Below is a small trained network, with its code and all its weights. Each question gives an input and a target symbol and asks what happens when units are switched off, that is, made to give their printed mean instead of their output.

import numpy as np


def w(rows, s, z=0):
    codes = np.array(rows[::2]) - 128.0
    scale = np.full(codes.shape[1], s)
    scale[-1] = z or s
    return codes * scale


def norm(h):
    return h / np.sqrt((h * h).mean(-1, keepdims=True) + 1e-5)


def f(y):
    return np.maximum(y, 0)


def softmax(a):
    e = np.exp(a - a.max(-1, keepdims=True))
    return e / e.sum(-1, keepdims=True)


def log_softmax(a):
    a = a - a.max(-1, keepdims=True)
    return a - np.log(np.exp(a).sum(-1, keepdims=True))


def net(x, mask):
    ids = ['γεθλμστψ'.index(c) for c in x.split()]
    T = len(ids)
    res = E[ids] + P[:T]
    q, k, v = (norm(res) @ M[0].T for M in (Q, K, V))
    z = softmax(np.where(np.tri(T) > 0, q @ k.T / 2**0.5, -1e9)) @ v
    res = res + np.where(mask[0], z, O[0][:, -1]) @ O[0][:, :-1]
    y = f(norm(res) @ A[0][:, :-1].T + A[0][:, -1])
    res = res + np.where(mask[1:17], y, B[0][:, -1]) @ B[0][:, :-1]
    return log_softmax(norm(res)[-1] @ U[:, :-1].T + U[:, -1])


Q, K, V, O, A, B = {}, {}, {}, {}, {}, {}
E = w([
[170,44,91,124,92,138,126,156,142,126,151,40],'γ',
[100,133,195,156,121,161,133,88,255,81,92,144],'ε',
[114,69,85,145,67,99,162,136,119,157,135,141],'θ',
[159,147,118,61,106,158,227,98,124,51,187,155],'λ',
[137,67,73,114,79,88,132,129,152,153,169,169],'μ',
[157,113,230,125,101,106,91,129,31,98,127,142],'σ',
[159,49,78,106,92,117,122,138,154,138,165,93],'τ',
[108,211,148,175,147,175,141,117,80,145,180,67],'ψ',
],0.0048)
P = w([
[51,113,234,106,63,164,137,134,181,167,166,95],'0',
[6,17,169,126,180,117,150,112,96,117,164,108],'1',
[53,79,158,165,81,170,143,120,111,137,155,159],'2',
[58,216,182,60,59,98,101,142,166,110,114,95],'3',
[64,138,108,73,229,8,157,199,117,73,57,116],'4',
[110,76,129,197,101,177,124,81,91,126,153,181],'5',
[139,229,194,101,42,113,136,153,185,168,152,132],'6',
[133,194,59,102,134,100,99,130,101,64,9,123],'7',
[179,106,190,170,252,41,218,208,158,183,200,143],'8',
[80,92,81,215,150,157,81,59,68,34,125,178],'9',
[233,247,179,127,57,130,159,109,159,212,120,139],'10',
[136,237,56,120,88,129,78,120,110,46,15,158],'11',
[176,135,126,215,123,142,147,68,96,135,128,182],'12',
[136,135,77,201,160,121,107,77,85,54,82,167],'13',
],0.0034)
Q[0] = w([
[179,22,118,254,148,156,194,105,125,182,229,147],'H0',
[136,49,11,138,200,73,89,119,67,11,20,158],'H0',
],0.008)
K[0] = w([
[254,228,143,96,77,118,154,154,167,195,50,124],'H0',
[146,141,55,170,25,230,36,26,87,53,88,157],'H0',
],0.0066)
V[0] = w([
[82,129,132,154,105,78,155,114,136,141,123,254],'H0',
[176,134,112,56,154,130,108,136,188,112,192,152],'H0',
],0.0044)
O[0] = w([
[37,118,210,211,149,141,64,9,158,92,239,89,254],'H0',
[18,160,82,118,130,113,75,186,142,4,63,144,92],'H0',
],0.0049,0.00045)
A[0] = w([
[66,120,58,83,105,120,123,166,137,127,92,109,90],'N0',
[171,95,86,129,134,111,141,111,137,195,122,129,60],'N1',
[63,129,170,184,107,114,103,109,176,28,160,115,234],'N2',
[149,130,115,77,115,121,136,197,69,103,63,151,138],'N3',
[125,167,197,184,203,158,85,80,74,190,178,134,100],'N4',
[149,125,149,119,133,168,205,143,167,65,148,114,187],'N5',
[121,162,138,140,129,135,178,67,83,115,223,98,251],'N6',
[61,121,97,138,107,118,108,175,206,28,80,137,54],'N7',
[114,119,116,150,122,98,139,79,186,127,146,114,149],'N8',
[131,85,69,93,70,114,113,140,165,138,120,74,143],'N9',
[78,129,222,178,174,160,70,103,196,77,66,153,152],'N10',
[156,175,203,42,137,156,180,84,77,1,184,161,116],'N11',
[27,176,184,92,186,180,111,179,102,123,88,113,88],'N12',
[203,200,160,177,199,118,166,139,120,79,143,178,225],'N13',
[151,144,152,174,69,82,104,122,104,150,143,149,242],'N14',
[157,104,90,76,125,117,127,181,73,154,95,138,174],'N15',
],0.0054,0.0026)
B[0] = w([
[154,160,88,140,139,156,115,158,173,135,111,127,166],'N0',
[139,107,167,60,108,139,117,182,96,104,127,92,153],'N1',
[187,140,109,63,145,134,158,111,104,205,62,154,254],'N2',
[161,113,152,140,166,174,128,131,198,149,153,144,179],'N3',
[199,145,100,100,136,178,72,167,91,167,149,90,192],'N4',
[66,116,77,120,90,106,123,61,151,145,104,173,184],'N5',
[129,210,112,189,118,121,137,128,195,90,127,167,246],'N6',
[85,114,168,135,89,133,55,125,112,157,142,67,188],'N7',
[92,92,99,140,86,171,144,156,146,113,125,93,178],'N8',
[101,143,130,159,170,82,160,134,62,101,133,187,191],'N9',
[143,106,248,90,85,174,159,163,184,7,182,121,191],'N10',
[141,157,90,188,139,46,152,82,24,164,58,188,211],'N11',
[192,78,88,153,129,156,128,82,150,183,202,63,155],'N12',
[123,255,131,123,91,198,113,54,45,77,72,114,192],'N13',
[113,101,133,116,199,108,116,129,91,99,132,72,201],'N14',
[115,165,191,148,133,122,86,67,140,131,136,132,181],'N15',
],0.0056,0.0068)
U = w([
[44,152,171,214,180,102,1,152,178,96,122,147,86],'γ',
[122,118,197,64,65,197,147,76,203,34,87,97,170],'ε',
[232,144,100,72,197,157,165,244,193,121,58,204,9],'θ',
[97,159,22,132,116,81,220,47,125,119,40,205,181],'λ',
[81,123,126,207,97,91,167,152,74,4,228,76,132],'μ',
[197,146,82,161,120,187,123,81,160,241,216,47,120],'σ',
[197,88,245,94,159,69,115,100,23,183,160,131,122],'τ',
[93,93,55,28,88,145,66,171,67,187,45,39,129],'ψ',
],0.0052,0.0014)

Each question gives the input, a string of symbols that net reads in full, and the target symbol t.
The units are the heads (2 rows each of Q, K, V and O) and the neurons (one row each of A and B). Each row of codes is followed by its name. A weight is (code - 128) times the scale printed after its matrix; where a second scale follows, it is the last column's (O, A, B and U).
mask holds one flag per unit, heads first, then neurons. A switched-off unit (its flag False) gives its mean, the last column of its rows in O or B, instead of its output. The means were averaged over made-up inputs and are rounded, as every weight is.
A unit's drop is (log p(t) with every unit on - log p(t) with that unit switched off) / (log p(t) with every unit on - log p(t) with every unit switched off).
The circuit of an input: a set's keep is (log p(t) with only the set's units on - log p(t) with every unit switched off) / (log p(t) with every unit on - log p(t) with every unit switched off). Starting from the 12 units with the biggest drops (on a tie, the unit counted first), units are removed one at a time, each time the one whose removal leaves the highest keep (on an exact tie, the one counted first), for as long as the keep stays at least 0.8.
circuit, biggest first: the units of the circuit, biggest drop first
most important unit: the unit with the biggest drop
k most important neurons: the k neurons with the biggest drops, biggest first
drop of u: that unit's drop, to one decimal
input τ λ σ ψ μ γ, target τ: most important unit	H0
input μ ψ θ τ γ ε τ μ σ γ, target ε: circuit, biggest first	[H0; N10; N2; N11]
input τ μ τ θ τ θ, target σ: circuit, biggest first	[H0; N11; N4]
input θ θ θ γ τ τ γ, target γ: 2 most important neurons	[N2; N9]
input τ μ ε ε ε θ σ λ μ θ τ λ τ θ, target ψ: circuit, biggest first	[H0; N7; N6; N2]
input θ ε τ, target σ: circuit, biggest first	[H0; N11; N10]
input θ ψ ε θ ψ ψ μ ψ λ μ ψ σ λ μ, target μ: 3 most important neurons	[N2; N11; N1]
input τ σ ε ψ τ μ θ θ, target ε: circuit, biggest first	[H0; N10; N11]
input ψ σ σ μ θ τ σ λ γ τ μ, target θ: 2 most important neurons	[N3; N11]
input γ ε ψ ψ, target σ: 2 most important neurons	[N12; N4]
input γ γ τ ψ ψ τ, target τ: 2 most important neurons	[N15; N6]
input ψ σ θ τ, target μ: 2 most important neurons	[N2; N9]
input λ μ θ σ γ ψ μ λ τ τ μ σ ε θ, target μ: 2 most important neurons	[N2; N11]
input θ τ τ θ θ ε λ θ ψ τ γ μ, target γ: most important unit	N2
input τ ψ σ γ γ λ θ τ, target ψ: 4 most important neurons	[N7; N6; N2; N11]
input ε γ ψ σ θ ε ε γ λ λ ψ μ μ τ, target ε: 3 most important neurons	[N10; N2; N11]
input σ σ ψ τ τ ψ θ τ ψ θ λ ψ μ, target ψ: 2 most important neurons	[N7; N6]
input μ θ λ σ θ, target ψ: 3 most important neurons	[N7; N2; N6]
input λ γ σ θ μ θ ψ γ γ, target τ: 2 most important neurons	[N6; N15]
input μ λ ε γ, target ψ: 4 most important neurons	[N2; N7; N6; N9]
input μ ψ θ γ τ λ θ, target γ: most important unit	H0
input σ ε θ θ ψ, target σ: 2 most important neurons	[N4; N12]
input ψ γ τ θ θ, target γ: drop of N2	0.3
input τ λ τ ε μ, target γ: drop of N11	0.1
input ψ ψ μ ε μ, target ε: drop of N11	0.2
input ψ τ ψ τ γ ε σ ψ ψ μ ψ τ, target ε: drop of N10	0.6
input τ θ ε τ ε τ γ σ λ τ ψ τ, target γ: most important unit	N2
